Below is a small trained network, with its code and all its weights. Each question gives an input and a class and asks what happens when units are switched off, that is, made to give their printed mean instead of their output.

import numpy as np


def w(rows, s, z=0):
    codes = np.array(rows[::2]) - 128.0
    scale = np.full(codes.shape[1], s)
    scale[-1] = z or s
    return codes * scale


def norm(h):
    return h / np.sqrt((h * h).mean(-1, keepdims=True) + 1e-5)


def f(y):
    return np.maximum(y, 0)


def log_softmax(a):
    a = a - a.max(-1, keepdims=True)
    return a - np.log(np.exp(a).sum(-1, keepdims=True))


def net(x, mask):
    res = np.array(x, float).reshape(1, 5) / 4 @ E
    u = 0
    for l in range(2):
        y = f(norm(res) @ A[l][:, :-1].T + A[l][:, -1])
        res = res + np.where(mask[u : u + 12], y, B[l][:, -1]) @ B[l][:, :-1]
        u += 12
    return log_softmax(norm(res)[-1] @ U[:, :-1].T + U[:, -1])


A, B = {}, {}
E = w([
[2,87,150,115,111,114],'x0',
[153,79,68,12,205,184],'x1',
[124,119,143,119,131,116],'x2',
[121,105,160,109,135,98],'x3',
[164,90,173,132,103,187],'x4',
],0.0082)
A[0] = w([
[175,38,75,94,141,186,206],'0.n0',
[2,175,120,124,186,148,95],'0.n1',
[89,205,197,191,150,109,245],'0.n2',
[126,143,40,148,149,14,221],'0.n3',
[171,169,204,170,57,129,228],'0.n4',
[88,60,105,151,20,115,9],'0.n5',
[63,120,146,134,118,161,154],'0.n6',
[127,185,105,3,164,154,133],'0.n7',
[86,138,127,207,82,72,22],'0.n8',
[85,108,154,101,86,202,25],'0.n9',
[162,164,109,101,175,95,2],'0.n10',
[84,143,182,108,115,150,134],'0.n11',
],0.01,0.0048)
B[0] = w([
[71,139,219,144,123,125,239],'0.n0',
[25,79,74,180,39,83,191],'0.n1',
[207,117,85,99,178,170,255],'0.n2',
[183,179,102,121,253,102,228],'0.n3',
[84,90,51,201,62,33,253],'0.n4',
[229,70,96,36,109,214,156],'0.n5',
[148,184,193,119,155,191,177],'0.n6',
[32,81,126,152,41,189,215],'0.n7',
[130,196,180,18,188,232,201],'0.n8',
[131,149,236,95,196,136,148],'0.n9',
[102,213,162,108,195,204,143],'0.n10',
[136,166,160,150,137,128,163],'0.n11',
],0.0066,0.0086)
A[1] = w([
[42,125,80,96,167,105,141],'1.n0',
[141,94,144,109,87,163,23],'1.n1',
[125,117,204,144,22,214,174],'1.n2',
[97,64,117,76,64,168,198],'1.n3',
[186,169,163,170,29,56,184],'1.n4',
[189,70,138,111,47,151,182],'1.n5',
[155,107,140,131,84,162,87],'1.n6',
[153,168,137,112,129,78,3],'1.n7',
[165,100,156,84,48,195,85],'1.n8',
[102,149,90,125,151,98,55],'1.n9',
[71,255,160,32,169,157,111],'1.n10',
[91,226,53,176,118,187,159],'1.n11',
],0.009,0.0026)
B[1] = w([
[211,107,111,158,12,184,207],'1.n0',
[227,174,95,91,178,197,153],'1.n1',
[168,181,72,127,200,68,254],'1.n2',
[213,196,89,209,101,51,216],'1.n3',
[90,56,138,92,126,177,199],'1.n4',
[62,107,51,132,101,77,177],'1.n5',
[99,62,97,121,205,85,155],'1.n6',
[139,130,102,55,158,85,143],'1.n7',
[202,159,125,72,223,31,186],'1.n8',
[163,140,195,162,198,120,158],'1.n9',
[75,126,253,150,71,238,242],'1.n10',
[96,79,198,55,139,87,232],'1.n11',
],0.0066,0.0075)
U = w([
[230,127,66,103,231,72,159],'0',
[85,149,224,108,141,230,8],'1',
[75,6,18,183,26,97,232],'2',
],0.015,0.0012)

Each question gives the input, the list of numbers given to net, and the class t.
The units are the neurons (one row each of A and B). Each row of codes is followed by its name. A weight is (code - 128) times the scale printed after its matrix; where a second scale follows, it is the last column's (A, B and U).
mask holds one flag per neuron, layer by layer. A switched-off neuron (its flag False) gives its mean, the last column of its row in B, instead of its output. The means were averaged over made-up inputs and are rounded, as every weight is.
A unit's drop is (log p(t) with every unit on - log p(t) with that unit switched off) / (log p(t) with every unit on - log p(t) with every unit switched off).
The circuit of an input: a set's keep is (log p(t) with only the set's units on - log p(t) with every unit switched off) / (log p(t) with every unit on - log p(t) with every unit switched off). Starting from the 12 units with the biggest drops (on a tie, the unit counted first), units are removed one at a time, each time the one whose removal leaves the highest keep (on an exact tie, the one counted first), for as long as the keep stays at least 0.8.
circuit, biggest first: the units of the circuit, biggest drop first
top k neurons: the k neurons with the biggest drops, biggest first
top k neurons in layer l: the k neurons of layer l with the biggest drops, biggest first
drop of u: that unit's drop, to one decimal
input [2,6,-8,4,-6], class 2: top 2 neurons in layer 0 => [0.n7, 0.n1]
input [-6,-4,-2,-3,8], class 2: circuit, biggest first => [0.n4]
input [-1,1,6,0,4], class 0: top 2 neurons => [0.n3, 1.n10]
input [4,0,4,7,2], class 0: top 2 neurons in layer 0 => [0.n3, 0.n8]
input [1,1,-6,8,-5], class 2: top 4 neurons => [0.n1, 0.n8, 1.n2, 1.n0]
input [-1,-8,2,2,0], class 0: top 4 neurons => [0.n7, 1.n10, 0.n2, 0.n8]
input [7,-3,4,-8,3], class 0: top 2 neurons => [0.n5, 0.n3]
input [8,-4,0,6,3], class 0: top 2 neurons => [0.n5, 0.n3]
input [8,6,-1,-2,-2], class 2: top 2 neurons => [0.n1, 0.n8]
input [-2,3,0,1,0], class 1: top 3 neurons => [0.n0, 0.n4, 0.n10]
input [-6,0,-4,6,7], class 2: top 2 neurons => [0.n4, 0.n8]
input [-3,1,4,-2,-7], class 1: top 3 neurons => [0.n10, 0.n4, 1.n10]
input [-7,1,8,8,0], class 1: top 4 neurons in layer 1 => [1.n2, 1.n3, 1.n8, 1.n4]
input [3,-8,3,5,4], class 0: top 2 neurons => [0.n8, 0.n5]
input [2,-2,-7,4,-6], class 1: top neuron in layer 1 => [1.n10]
input [7,-5,-8,6,-4], class 1: drop of 0.n8 => 1.4
input [-1,5,0,1,-8], class 1: drop of 0.n4 => 0.4
input [-5,-6,-2,1,2], class 2: drop of 0.n4 => 1.9
input [-6,-2,8,7,6], class 2: drop of 1.n1 => 0.0
input [6,-7,3,-2,4], class 0: top neuron in layer 0 => [0.n5]
